Where the symbols take the states:
Bip: φ>Fet, ζ>Zek
Lel: φ>Vud, ζ>Nas
Pek: φ>Bur, ζ>Bal
Tob: φ>Lel, ζ>Lag
Fes: φ>Paz, ζ>Sef
Dut: φ>Sef, ζ>Paz
Duf: φ>Pag, ζ>Zis
Vud: φ>Goz, ζ>Lim
Bur: φ>Dok, ζ>Kap
Tar: φ>Nif, ζ>Dif
Zar: φ>Fil, ζ>Til
Lok: φ>Zar, ζ>Vem
Pab: φ>Dek, ζ>Rup
Dif: φ>Kis, ζ>Tar
Ful: φ>Gud, ζ>Gur
Nul: φ>Sir, ζ>Tuz
Gud: φ>Tuz, ζ>Sir
Rup: φ>Dut, ζ>Pab
Sef: φ>Rap, ζ>Fes
Nas: φ>Lag, ζ>Lel
Sir: φ>Gur, ζ>Gud
Mes: φ>Tar, ζ>Kis
Bal: φ>Pil, ζ>Pek
Lis: φ>Tob, ζ>Sep
Kis: φ>Fas, ζ>Mes
Fil: φ>Pek, ζ>Pil
Sep: φ>Pul, ζ>Lis
Pil: φ>Til, ζ>Fil
Pul: φ>Dif, ζ>Nif
Nif: φ>Lis, ζ>Pul
Til: φ>Vem, ζ>Zar
Pag: φ>Kap, ζ>Dok
Sak: φ>Zek, ζ>Fet
Tuz: φ>Sak, ζ>Nul
Lim: φ>Nas, ζ>Vud
Dok: φ>Zis, ζ>Pag
Dek: φ>Mes, ζ>Fas
Fet: φ>Nul, ζ>Sak
Lag: φ>Sep, ζ>Tob
Goz: φ>Ful, ζ>Kep
Sif: φ>Fes, ζ>Rap
Zis: φ>Bip, ζ>Duf
Kap: φ>Bal, ζ>Bur
Fas: φ>Rup, ζ>Dek
Gur: φ>Kep, ζ>Ful
Vem: φ>Sif, ζ>Lok
Rap: φ>Lok, ζ>Sif
Kep: φ>Lim, ζ>Goz
Paz: φ>Pab, ζ>Dut
Zek: φ>Duf, ζ>Bip

The rows follow the links: the fewer symbols apart two states are, the more alike their rows tend to be.

Each row is also shifted at random along 3 hidden directions that mean nothing.

The rows of 50 states, shuffled:
Each row is one state's numbers.
id 1: -11 -30 -47 -50 -49 -19 12 -6 43 1 12 35 50 -27 -55 -2 20 19 5 15 17 -25 6 20 19 -11 -35 32 -63 -16 3 -5
id 2: -30 -56 -26 -19 15 -34 10 48 -22 -7 24 14 -10 21 -29 -17 -2 28 0 -15 0 -23 -40 12 -17 -31 -43 20 -34 -5 -16 -77
id 3: 74 3 23 47 43 20 27 23 -32 -26 -21 -31 -27 -34 -41 35 -25 -4 -15 -11 -46 -42 9 -26 -25 -18 5 -7 4 -16 -9 -29
id 4: 89 17 -10 -17 -42 -11 16 -41 -68 -40 2 1 -66 -49 3 70 44 49 7 15 8 -49 -20 -15 -25 30 -28 25 -28 -21 -78 1
id 5: -25 42 -7 2 38 -26 -49 32 19 -30 -42 -34 25 -10 -64 53 -18 2 -3 -9 -14 -29 73 9 47 -49 -38 -29 -2 -16 58 -13
id 6: 15 -7 22 22 59 -7 -1 49 -5 10 14 -42 18 42 23 -21 -28 -31 0 -44 -8 13 -12 -4 15 -19 2 -21 42 28 24 -25
id 7: 67 27 11 13 -22 37 6 -46 -25 -10 -25 19 -60 -39 28 34 19 11 3 27 -5 -3 0 -21 -20 37 23 4 13 3 -30 49
id 8: 59 -19 23 14 -27 20 73 -42 -14 -54 49 -25 82 -29 -12 46 10 -38 21 -38 15 -20 -29 -6 1 25 8 21 -38 0 -18 41
id 9: 23 57 27 25 2 17 -6 -38 -9 -22 -6 -45 -1 -11 19 68 3 -36 10 -9 -1 15 38 -18 29 22 15 -27 36 8 -4 67
id 10: 52 22 -21 -14 29 -47 -54 35 -12 25 -21 16 -67 35 7 -16 5 42 -22 7 2 6 14 18 11 -28 -47 -12 22 -4 0 -42
id 11: -20 -25 1 -10 -46 27 48 -39 14 -1 45 18 68 -3 22 -8 0 -26 20 0 30 24 -42 -9 -7 33 31 18 -20 17 2 59
id 12: 91 8 -4 19 53 -23 -34 52 -21 18 -36 2 -85 20 4 -12 -3 36 -31 17 -29 -11 14 1 -19 -27 -25 -17 22 -10 -5 -57
id 13: -23 -38 -44 -36 -24 -38 4 23 6 -19 22 21 31 -2 -50 5 14 25 9 -17 11 -38 -19 18 -1 -28 -47 29 -54 -15 -2 -54
id 14: -64 -13 -46 -50 -41 -52 8 10 -9 -51 22 9 38 -35 -83 38 21 20 21 -17 17 -56 11 24 19 -33 -64 34 -77 -21 -8 -23
id 15: 135 2 35 64 37 32 46 5 -24 -25 -6 -32 28 -39 -43 33 -27 -22 -2 -15 -22 -48 3 -25 -31 -5 24 -1 -5 -8 1 -9
id 16: 157 -60 -30 -7 5 -25 29 46 -27 0 28 27 5 26 -17 -62 -3 28 9 -29 22 -31 -52 12 -30 -28 -40 28 -44 4 -30 -89
id 17: -16 -16 29 41 7 50 50 -18 11 -10 -4 -23 38 -45 -42 25 -22 -38 -1 3 -18 -12 6 -36 -22 15 53 -5 -15 -11 12 26
id 18: -23 14 -38 -55 -18 -55 -53 12 -12 1 9 20 -30 41 29 -11 28 35 5 -3 17 17 4 16 30 -19 -60 -10 -4 9 -15 0
id 19: -79 -12 -31 -60 -39 -25 -20 -18 -47 5 23 25 -46 21 51 -18 38 33 6 -1 30 14 -57 15 -9 18 -27 20 -8 8 -54 2
id 20: -67 22 39 44 46 24 -17 8 0 35 -25 -27 -43 36 53 -17 -15 -39 -22 6 -18 47 -3 -18 -7 2 56 -31 68 31 15 20
id 21: 59 5 -25 -14 -54 22 21 -38 -14 -4 -1 40 -54 -40 3 18 36 41 -5 33 2 -3 -11 -14 -29 29 -3 32 -29 -17 -41 7
id 22: 25 -24 13 -7 -42 12 54 -39 4 -39 50 -24 103 -20 -12 34 4 -40 34 -34 28 -4 -24 -5 5 17 1 19 -31 11 0 57
id 23: 60 31 3 4 -50 34 9 -56 28 17 -16 26 11 -33 8 18 18 -3 3 25 10 15 32 -11 1 43 34 14 0 -1 12 78
id 24: -42 -28 -39 -38 -55 -3 10 -25 28 29 -11 68 -32 -26 -7 -33 16 41 -5 49 3 -16 -4 -2 -38 4 9 37 -40 -21 -10 -22
id 25: -39 -30 11 25 80 -8 -16 50 14 27 0 -10 1 61 29 -67 -22 -12 -12 -15 -11 23 -17 5 -9 -20 22 -14 44 17 18 -39
id 26: -63 -37 -13 -47 -40 -13 7 -28 -58 -10 34 17 -56 16 50 -6 34 27 9 -2 31 2 -82 -2 -35 34 -14 26 -9 15 -68 -11
id 27: -26 4 -31 -51 -32 -40 -44 -5 3 30 12 28 -18 49 45 -33 24 27 1 2 28 31 -15 27 24 -5 -31 5 6 15 -2 -1
id 28: 39 -15 -23 -8 -56 30 8 -39 16 36 -18 75 -72 -25 20 -50 26 46 -12 72 -1 0 -13 -15 -53 32 33 15 -13 -6 -34 0
id 29: -68 7 24 27 68 -13 -20 34 -34 -7 -2 -47 -23 36 30 4 -14 -16 -3 -31 -20 1 -24 0 8 -19 -2 -33 52 5 -2 -22
id 30: -81 8 33 38 13 43 28 -12 14 -20 -15 -15 27 -55 -52 41 -33 -23 -5 16 -36 -43 34 -29 -16 6 49 10 -3 -16 18 24
id 31: -31 -20 0 -5 57 -39 -16 55 -45 -29 21 -44 0 30 -9 12 -9 3 5 -49 -6 -23 -34 11 21 -37 -34 -18 7 7 -13 -68
id 32: -13 34 -35 -38 2 -38 -61 28 26 35 -15 22 -19 41 9 -21 9 26 -10 5 5 33 37 15 39 -20 -38 -15 15 5 19 -10
id 33: 103 45 30 38 6 34 9 -36 -30 -6 -15 -26 -49 -9 46 30 14 -10 3 6 -8 7 5 -21 -10 35 34 -17 26 13 -14 49
id 34: -59 34 8 26 42 2 -36 22 58 25 -55 -3 7 -14 -34 -5 -40 -14 -29 23 -31 5 73 -4 26 -29 18 -22 18 -20 61 -8
id 35: 61 -26 -14 -36 -32 -9 10 -14 -58 4 39 40 -64 39 86 -60 38 34 7 6 37 19 -86 4 -50 42 -2 18 0 15 -64 -27
id 36: -42 -53 -13 7 24 -5 11 47 27 42 6 31 -7 45 1 -88 -23 15 -18 12 2 3 -27 12 -15 -23 8 4 9 12 15 -68
id 37: -16 41 -16 -18 22 -50 -62 44 -13 -5 -33 -17 -58 15 -9 20 -3 31 -23 1 -22 -8 32 18 28 -40 -48 -17 10 -1 3 -36
id 38: 23 -25 -28 -31 -52 0 17 -18 -15 8 -1 60 -51 -34 -13 -4 31 45 3 38 -5 -24 -18 -1 -42 19 -24 33 -41 -22 -45 -21
id 39: -22 38 42 39 43 20 -17 -3 12 0 -17 -48 0 17 33 2 -16 -43 -3 -11 -15 25 17 -20 17 17 37 -34 55 18 22 43
id 40: 19 62 15 13 -25 25 -4 -47 20 -8 -17 -16 19 -24 7 51 5 -26 14 10 -6 28 45 -21 18 27 37 -15 14 -6 19 87
id 41: 89 -10 -21 -36 -36 -21 -9 -4 14 29 31 31 35 57 47 -52 25 5 9 -7 42 51 -27 27 17 10 -20 8 5 19 5 10
id 42: 108 -43 25 46 1 53 78 -24 -39 -16 23 -3 -3 -34 15 -1 -10 -15 11 1 -6 -26 -59 -30 -61 30 37 12 -8 8 -42 0
id 43: 27 24 48 29 63 7 -7 20 -8 -8 -4 -49 27 40 19 3 -19 -47 0 -41 -9 16 2 -10 18 -15 14 -38 46 18 23 8
id 44: -113 -33 -3 -10 31 -29 -16 50 30 12 10 -11 36 36 -16 -37 -31 -17 6 -17 -4 -1 -4 21 25 -44 -12 -9 5 6 27 -33
id 45: -84 27 -33 -68 -4 -77 -68 29 -20 -14 -6 -14 -26 20 6 28 28 32 2 -20 18 -6 15 27 38 -24 -71 0 -5 -5 -20 -14
id 46: 29 39 42 41 29 40 -7 -16 4 12 -14 -37 1 12 45 10 -11 -42 -4 -3 -9 35 21 -19 8 18 43 -32 51 20 21 53
id 47: 51 -39 7 -20 -26 1 40 -29 -43 -13 50 16 -12 9 52 -21 26 6 22 3 29 5 -80 -12 -42 36 11 26 -15 17 -65 0
id 48: -11 27 15 46 42 5 -14 23 23 7 -51 -20 6 -25 -52 22 -29 -21 -19 13 -36 -19 63 -15 15 -24 4 -24 19 -28 47 -6
id 49: 35 24 20 38 52 9 6 30 -33 -37 -26 -48 -40 -35 -53 61 -23 -1 -22 1 -40 -50 24 -16 -8 -28 -8 -3 2 -22 -7 -38
id 50: 18 -35 26 46 5 54 55 -28 -3 -13 16 -11 23 -29 -19 13 -10 -31 -6 6 -16 -22 -14 -24 -42 23 51 10 -2 1 -15 10

Some states, each with its row:
Sef id 17
Dek id 25
Lag id 35
Gur id 18
Fes id 43
Til id 46
Sep id 26
Sir id 45
Bal id 33
Sak id 21
Rap id 30
Pek id 48
Fil id 49
Dif id 11
Zek id 4
Vem id 39
Gud id 38

Row, symbols taken left to right, then the row they reach:
id 27 ζ ζ φ: id 41
id 6 ζ φ: id 50
id 16 ζ ζ φ: id 13
id 5 φ ζ: id 23
id 15 ζ φ: id 20
id 44 φ φ: id 2
id 14 φ φ: id 24
id 7 ζ φ φ: id 37
id 47 φ φ ζ: id 31
id 42 φ ζ: id 29
id 34 φ ζ φ: id 40
id 1 ζ φ φ: id 19
id 36 ζ φ φ: id 22

